Each row is followed by its class number.
[120,241,217,-268,115,-61,-165,49,-6,-61,-96,-232,108,-161,109,-245,-14,-330,-60,-251,-110,62,2,-102,-145,-301,-149,208,527,42,-294,488,-225,189,-20,285,-114,256,-145] => 3
[-8,38,89,-395,69,220,74,-186,-76,-206,-174,-129,20,147,38,-78,-32,-117,-168,53,-107,181,-199,-249,-139,-204,-154,-233,-102,-44,-221,303,-282,289,-138,-145,306,281,-75] => 8
[99,-87,-337,-92,-145,515,-160,161,5,-375,-127,-107,449,-2,69,450,149,-230,356,237,-526,-109,-63,-153,132,317,-250,255,-401,255,-184,129,149,341,-202,276,-248,-103,29] => 1
[147,243,-184,152,147,-669,125,319,301,449,-9,-359,-185,-35,108,-55,86,169,239,-311,137,-534,-180,354,81,189,-195,164,768,184,-243,36,259,-286,3,-105,-196,-347,89] => 6
[15,353,-225,247,-228,-389,494,187,56,220,127,-156,-161,149,-245,110,326,-254,208,-132,-356,-375,73,673,-49,181,99,216,521,-343,-246,187,361,-282,-171,-225,-203,-278,-157] => 5
[-65,-139,7,-256,80,43,-116,-367,-284,-349,67,47,247,141,-189,72,-56,260,188,540,63,-142,123,-70,51,90,129,-450,-460,111,45,31,-71,67,37,-28,23,140,-255] => 10
[36,342,80,108,96,-686,-3,-207,493,206,-40,-35,-353,60,-418,-86,44,-272,-167,-120,213,-586,81,-487,-30,-400,246,-257,777,-232,-105,323,-49,-438,200,-386,95,111,-232] => 8
[-56,58,-43,-124,260,-118,414,-141,-58,-127,286,-46,-169,67,-287,311,300,-21,90,0,-56,392,-44,-88,-71,-278,279,-41,-340,-283,-356,-118,94,25,214,4,201,-393,-249] => 0
[199,59,-55,-390,-101,320,78,-381,-159,-222,-280,474,-8,379,-323,-594,15,-350,167,285,600,-95,37,22,57,26,202,-587,-181,-54,14,63,45,-186,-139,18,110,-105,-657] => 2
[193,2,-540,-264,-490,-143,-201,300,62,508,-351,-202,293,38,-238,134,598,-101,499,-293,-46,-535,-265,77,-331,-16,304,76,-89,-401,-107,372,204,-381,239,-260,-357,-10,-133] => 8
[92,187,-148,-6,161,-622,-71,259,312,634,-86,-264,-399,-140,137,175,249,75,-66,-179,170,-464,-185,15,-28,92,-16,113,628,115,-112,-28,123,-408,117,-108,-113,-146,42] => 0
[10,-119,-46,121,-190,-238,485,121,-35,257,245,-14,-426,4,21,246,126,-409,-6,129,165,-9,101,48,-112,-12,447,-188,423,-470,26,-80,-39,-243,156,-444,145,204,-96] => 7
[194,303,-214,-212,-114,-9,-47,97,-89,431,-314,129,43,-32,-356,-42,424,-422,212,-330,-93,-73,-320,7,-220,-48,181,-167,98,-224,-205,447,66,-319,287,-24,-130,-152,-278] => 10
[-48,-66,201,-318,-80,225,-564,-185,-24,-121,-184,-203,88,120,323,9,-310,-169,-251,-92,-34,211,-174,-258,-172,-274,-169,-181,184,-7,-172,279,-98,251,-157,77,182,298,128] => 2
[278,119,-21,-367,69,308,102,-672,-373,-136,-239,469,147,54,-345,-629,-354,13,187,434,371,-377,319,-96,257,-32,-182,-467,-92,95,191,141,-94,-193,-237,-14,-52,-113,-503] => 1
[87,-103,-378,-125,-183,482,-226,166,120,-417,-134,-197,485,75,27,442,180,-253,426,224,-484,-219,-143,-197,178,294,-241,262,-331,228,-240,210,201,273,-173,267,-296,-230,21] => 5
[306,380,350,-206,85,-156,-209,-562,-234,-287,-74,359,109,-65,-315,-588,-139,-89,187,137,220,52,138,-171,4,30,-184,-455,252,190,-52,92,-91,-219,-119,315,-208,-134,-514] => 4
[-25,-4,-222,109,249,-473,180,331,376,550,60,-387,-196,72,188,16,32,330,-48,-204,128,-371,-51,286,82,142,-152,159,194,198,-215,25,121,-164,-66,-96,-85,-267,261] => 1
[-44,339,-136,207,319,-711,178,-44,58,294,102,-163,-333,183,-215,26,345,221,127,68,390,-807,135,238,93,334,-131,-129,140,-3,-38,-37,111,-448,98,-437,-96,-334,-234] => 8
[-16,-204,-118,-103,97,-264,-21,-96,85,465,27,-401,-33,114,262,193,-92,535,102,129,-31,-500,-238,-123,-51,-44,-322,-137,-94,6,-122,84,68,-92,189,-283,133,-214,555] => 9
[204,332,-259,-180,-119,-187,-263,41,110,364,-317,-81,107,17,-474,-32,437,-207,396,-233,288,-332,-280,-130,-190,-128,212,-271,128,-166,-353,418,168,-374,273,-131,-176,-199,-625] => 6
[-50,117,157,-282,159,186,-70,-120,-74,-152,-317,-76,-44,30,211,-70,-138,-300,-157,-134,-65,-3,-136,-131,-36,-84,-237,59,108,-13,-332,523,-157,309,-409,196,208,279,52] => 11
[32,125,-170,-25,-32,-560,-51,394,472,628,137,-354,-347,-48,78,140,248,-21,-180,-275,53,-157,-370,261,60,373,-125,248,461,145,-75,39,443,-127,107,-159,-1,103,109] => 2
[-11,360,-263,182,234,-600,275,25,-2,277,64,1,-377,-19,9,338,305,-394,130,14,19,-325,149,253,-38,0,277,-14,731,-135,-483,217,61,-250,101,-91,-231,-276,-173] => 11
[-60,50,-363,-259,-413,-250,-91,219,48,452,-198,-9,271,37,-352,99,466,-160,340,-334,130,-416,-265,-9,-181,129,259,-22,88,-333,-165,398,125,-375,102,-285,-408,-228,-283] => 8
[-67,366,191,116,702,-401,529,-351,-192,7,270,13,-407,3,-100,98,34,89,-342,-20,9,268,36,345,-13,13,-191,121,-123,91,-126,-228,230,43,-80,-287,107,-389,-271] => 2
[160,232,-76,-106,276,-495,46,23,93,687,97,-196,-346,84,9,-370,168,182,-24,-173,428,-115,-421,314,5,61,-313,-192,148,108,-430,-80,192,-28,239,-31,142,-135,-147] => 3
[48,-58,75,-112,265,-252,127,-81,241,283,174,-354,-81,26,102,10,92,371,-45,-18,-39,-200,-270,-163,155,88,-523,58,41,90,-156,64,105,-43,53,-74,56,-192,178] => 10
[118,183,-463,-141,-366,-179,11,458,157,300,-289,68,201,-51,-444,113,513,-399,359,-310,-123,-416,-183,-63,-106,65,290,167,128,-320,-386,374,5,-424,166,68,-398,-376,-182] => 9
[-228,-285,136,-300,-75,236,-340,-34,4,-38,-291,-138,193,-144,220,127,-292,4,-285,-110,33,-28,-155,-450,-81,-380,-166,148,0,-208,-312,417,-340,345,-299,87,133,378,168] => 6
[-157,267,48,84,-78,-178,-172,-391,-319,263,-179,295,123,-58,-372,43,-94,107,131,323,142,-195,402,31,-80,-21,325,-285,77,121,64,18,-88,-167,-157,106,-223,-38,-410] => 3
[-222,-113,-174,-38,-320,-329,-577,-123,383,688,-60,-221,137,-246,-424,692,-84,84,-169,-202,-246,-394,-9,-722,-171,-529,335,348,458,-345,12,541,146,-280,227,-261,-173,124,67] => 8
[107,221,-119,44,153,-650,219,197,372,405,35,-296,-174,31,170,-44,232,339,142,-112,113,-619,-147,147,112,401,-370,97,473,216,-59,-12,189,-381,18,-217,-256,-410,235] => 3
[-147,0,-38,165,247,-397,14,11,306,292,4,-449,-252,88,104,-74,97,402,-27,-94,214,-477,-180,108,87,-126,-197,141,169,12,-218,-5,113,-41,-30,-158,61,-200,72] => 8
[-91,-122,-130,240,28,-339,-381,-161,484,548,-268,102,-417,-265,-191,314,10,-25,-347,327,273,-478,107,-670,121,-317,121,-63,677,-199,-59,275,-348,-467,153,-107,24,44,11] => 0
[18,149,23,25,120,-447,-52,-198,408,244,-109,-63,-344,-57,20,160,47,-177,-164,74,-32,-381,113,-464,19,-168,361,55,372,-51,52,150,25,-373,69,-66,-141,24,114] => 4
[18,18,172,-414,44,298,-242,-210,60,-63,-326,-24,47,68,266,-222,-261,-168,-214,-45,4,68,-128,-386,-53,-237,-351,-205,275,-28,-337,411,-349,180,-321,184,133,144,14] => 6
[116,26,-24,314,-39,-516,-246,-261,442,351,-151,1,-271,-184,-380,-68,30,-182,-41,137,366,-486,316,-532,80,-353,363,-80,558,-151,294,-105,-55,-481,40,-266,-100,266,-338] => 9
[330,216,-115,363,226,-689,109,209,462,521,56,-71,-415,-7,116,-447,-56,-148,-70,-235,352,-475,-63,327,347,245,-480,53,899,250,-162,-53,158,-269,-50,3,-116,-89,151] => 10
[55,-94,-401,-44,-311,165,-328,282,80,349,-204,-191,199,-21,-265,94,353,-103,159,-292,-13,-166,-310,-175,-160,-110,207,2,23,-149,-33,274,10,-260,316,-293,-242,-70,-151] => 6
[188,48,-394,-153,-349,-142,-34,325,166,366,-309,-71,198,-2,-232,-118,378,-131,186,-478,-29,-200,-400,151,-175,4,1,171,207,-166,-301,453,142,-291,28,-123,-349,-268,17] => 4
[109,-194,-335,-339,-362,-42,-386,64,27,473,-288,-68,333,-20,-215,183,328,-154,292,-142,62,-215,-445,-267,-216,-11,94,-262,-142,-454,-215,396,7,-276,253,-300,-198,32,-182] => 6
[-138,-72,-102,149,190,-343,-231,190,427,628,124,-372,-241,-10,-79,111,173,388,-238,-413,180,-228,-140,-52,53,-184,-150,293,195,-5,-153,10,215,-170,147,-15,41,-156,116] => 3
[213,-150,68,123,182,-264,275,-136,-279,380,221,-157,-48,-47,273,466,-58,184,121,-78,-50,80,-240,497,-231,23,-458,-51,68,-372,-162,132,421,-10,123,-521,211,21,84] => 7
[205,33,-383,-174,-341,-27,-321,302,132,459,-423,-60,169,-119,-71,113,419,-471,210,-439,-85,-461,-377,-161,-190,15,-27,41,402,-407,-232,553,31,-384,99,-230,-326,76,-102] => 11
[78,-128,126,-374,7,261,-223,-76,-8,87,-348,-67,-10,24,265,-133,-91,-129,-229,-230,48,148,-232,-239,-124,-293,-251,-33,-68,-268,-366,432,-249,135,-257,223,249,342,149] => 5
[106,-150,-371,-128,-187,517,-276,126,76,-366,-124,-145,492,77,114,462,127,-177,376,250,-473,-50,-181,-198,190,296,-192,211,-465,264,-199,47,212,307,-148,289,-275,-145,42] => 5
[7,224,-149,133,70,-384,207,195,340,612,-272,-109,-299,-12,-125,-76,259,-100,135,-229,263,-638,-8,30,-45,40,47,-42,334,-37,-120,231,74,-339,-82,-94,-13,-136,6] => 10
[16,73,-132,-29,61,-492,131,178,357,228,187,-165,-201,73,-320,-308,212,92,4,-253,338,-272,-194,41,87,62,-1,-102,211,-85,-82,-114,112,-316,164,-329,-16,-217,-252] => 9
[274,240,-45,234,-73,10,443,-464,-94,-258,43,479,-117,198,-574,-376,-41,168,367,606,261,-235,358,167,151,151,53,-385,-182,35,185,-258,148,-229,-6,-56,176,-209,-420] => 4
[329,135,-255,-215,-222,-81,-313,116,-22,270,-187,-123,266,-30,-397,-115,369,-242,320,-263,32,-216,-341,-65,-200,12,79,-153,-101,-164,-56,337,168,-251,356,-252,-200,132,-369] => 6
[172,7,189,-113,145,9,-68,-219,64,31,-84,-192,-99,-13,74,-287,-201,61,-95,-170,125,146,-109,-244,-95,-385,-294,-39,297,-106,-325,267,-195,100,-121,72,218,129,-15] => 7
[410,-86,-71,70,-259,38,-309,-389,-250,54,-12,162,254,29,191,-50,-297,362,219,472,-74,-176,186,179,-18,330,-465,-183,51,348,247,-109,219,-39,-218,-4,-235,196,152] => 1
[41,-96,-390,-173,-220,494,-183,178,33,-374,-122,-186,504,42,44,501,183,-214,383,217,-570,-107,-118,-151,122,319,-146,286,-365,231,-177,145,180,347,-171,215,-305,-140,20] => 7
[62,54,-118,111,636,-398,199,-192,-162,326,-43,-157,-235,-36,450,-317,24,354,-40,68,265,-212,-300,417,202,314,-629,-210,34,400,-214,-188,-71,83,-21,-284,-91,-242,218] => 2
[63,68,-180,144,14,-491,17,83,406,445,197,-30,-211,111,221,33,-101,67,-28,-31,82,-329,-232,4,233,336,-270,-45,354,67,-386,-106,178,-113,20,-64,-107,-106,223] => 4
[188,-90,-427,-190,-327,61,-253,125,-83,449,-276,-38,197,36,-44,169,408,-13,210,-99,-35,-162,-433,63,-218,251,-109,38,-208,-190,-146,115,153,-200,45,-248,-305,-124,-114] => 7
[-41,26,-367,92,-295,-490,-215,364,453,676,165,-486,-73,85,-115,347,451,265,-51,-194,24,-469,-181,61,-95,239,-90,201,273,139,-63,38,403,-219,120,-376,-247,-18,77] => 7
[113,24,140,-430,140,256,62,-150,-114,-303,-200,-24,-116,48,99,-469,23,-148,-106,-87,215,33,-185,-285,-68,-215,-326,-278,62,-302,-285,235,-499,99,-127,-70,296,276,-197] => 10
[-80,-8,180,-180,136,278,-142,-96,-43,-82,-210,-108,71,114,278,-206,-132,-132,-208,-266,57,161,-78,-128,-16,-323,-182,-120,110,-53,-252,456,-305,186,-166,78,160,210,55] => 0
[44,-293,198,-283,-18,306,-218,-177,-37,-267,65,-215,137,50,211,-292,-264,-3,-3,-152,152,115,-187,-330,-56,-358,-332,-169,129,-204,-268,261,-223,320,-66,-21,277,409,-31] => 4
[45,-83,10,365,-182,-284,-325,-10,428,218,-20,-94,-139,-92,-133,-111,231,-300,200,135,704,-741,279,-342,58,-262,245,-234,360,-242,215,-33,69,-378,219,-281,-149,244,-446] => 0
[81,266,-91,146,-54,-146,119,56,85,-114,-122,315,-92,220,-206,-498,-12,-261,-106,97,130,-60,540,290,78,45,164,-150,500,177,-193,23,-362,-272,-346,364,-305,-228,-225] => 4
[-50,24,109,324,152,-534,-618,-294,256,305,-80,-214,-397,-353,-42,433,-248,59,-133,635,-21,-393,198,-617,98,-128,193,84,646,146,223,-200,-244,-164,136,88,79,284,32] => 0
[167,81,-51,33,193,-515,129,55,165,528,144,-306,-322,88,112,-391,98,418,-120,-230,531,-227,-149,426,57,139,-406,-40,352,257,-30,-91,273,-161,25,-298,73,-2,29] => 2
[-23,-131,74,-147,-57,57,-3,290,239,-255,-205,-169,-16,-110,333,6,-177,-357,-17,-239,-88,-110,24,-184,-53,18,-101,310,329,-50,-318,396,-219,243,-566,341,14,340,294] => 5
[63,59,-131,-135,-176,-496,-255,-139,270,541,-29,-151,-117,-183,-333,83,-64,48,116,-50,195,-533,33,-416,-188,-406,229,310,836,-159,-4,297,116,-286,203,-154,-80,-2,-157] => 9
[72,-154,-383,-148,-167,533,-118,120,50,-367,-86,-89,476,62,46,425,95,-209,397,235,-469,-70,-98,-176,200,265,-191,264,-458,211,-195,65,179,338,-199,281,-244,-230,30] => 0
[226,248,-87,58,455,-596,238,-55,213,413,111,13,-510,43,65,-267,91,-106,-216,-225,311,-109,-306,330,276,321,-476,-81,497,279,-237,-27,319,-126,-77,-159,44,-203,-20] => 1
[39,264,-43,257,-151,-550,-200,45,528,189,123,-209,-318,72,-109,70,165,-118,10,281,34,-307,120,-225,9,54,389,-20,541,66,124,-115,43,-308,284,-73,-129,90,-71] => 10
[159,163,107,-507,-105,63,27,-549,-301,-132,18,198,358,266,-478,-214,-60,220,182,182,-180,-224,25,-304,-186,-133,-130,-408,-190,-93,61,123,10,-221,54,-137,24,-262,-270] => 0
[180,10,-224,-133,-286,-181,-225,188,94,360,-236,-103,242,62,-207,-101,483,-103,179,-485,65,-179,-280,81,-196,-98,-11,-103,194,-380,-165,431,49,-416,221,-251,-235,-21,-139] => 4
[104,65,210,-113,181,322,54,-144,121,-345,-110,-67,-63,99,138,-505,-149,-292,-84,-185,37,218,-36,-291,4,-351,-252,-98,243,6,-296,224,-290,258,-234,239,211,105,-60] => 11
[91,-148,-419,-84,-290,530,-253,284,201,-340,-106,-158,501,41,7,492,193,-280,373,149,-487,-134,-82,-254,126,240,-174,323,-315,242,-241,205,184,300,-172,310,-306,-137,32] => 0
[122,-105,-396,-145,-150,475,-111,173,121,-372,-108,-83,396,53,8,396,169,-289,323,211,-495,-127,-157,-173,210,319,-265,274,-257,217,-285,162,165,273,-212,289,-255,-185,-6] => 5
[-14,255,-129,208,-50,-482,416,336,334,312,-18,1,-403,52,-49,-389,266,-214,111,-244,346,-620,5,291,89,346,-4,-49,349,34,-172,-26,146,-219,-238,-52,-92,-139,49] => 1
[-6,-62,274,-409,109,335,-28,-175,-265,-51,-44,-78,-31,-136,248,-178,-230,-184,-269,-116,-212,493,-48,-266,-181,-255,-225,151,42,-125,-84,126,-371,418,-239,218,276,425,74] => 11
[282,73,-480,-275,-305,-107,-289,229,54,281,-331,-265,295,13,-286,41,568,-54,539,-219,35,-480,-332,-115,-290,-49,245,-37,-81,-277,-283,484,66,-405,378,-183,-372,-152,-230] => 7
[-112,165,87,91,19,-522,-170,-328,272,318,-39,-249,-323,81,-300,98,179,339,-81,92,296,-478,-56,-508,-161,-463,374,33,170,-359,24,60,-16,-435,344,-377,141,-91,-148] => 0
[291,370,184,125,68,-296,-250,-616,-168,45,-188,76,128,-64,-153,-190,-326,129,331,387,-27,-265,242,-85,6,-57,52,-444,-211,147,95,-15,127,-110,-36,128,-49,210,-91] => 11
[169,102,-374,-255,-246,-237,-292,104,36,656,-260,-50,130,-121,-263,53,363,-108,251,-292,18,-245,-315,-29,-239,-72,96,122,291,-241,-302,372,106,-371,174,-31,-418,-276,-280] => 8
[56,-1,-386,-256,-310,-89,-328,239,-46,261,-320,-62,375,12,-138,169,422,-138,336,-305,-119,-327,-362,-19,-244,48,124,35,-207,-400,-265,372,-2,-274,193,-142,-353,-193,-24] => 0
[-165,-84,-165,241,-21,-730,-405,32,403,480,26,-200,-223,-110,-136,453,108,348,-261,218,202,-529,128,-136,-83,-130,129,85,628,-57,40,65,-42,-304,197,-345,-62,232,18] => 10
[258,-103,-16,53,99,-431,-102,124,348,629,-27,-237,-303,66,247,-299,88,258,-263,-351,547,-219,-432,268,-10,85,-557,-218,181,21,-13,-45,335,-221,105,-456,205,193,185] => 2
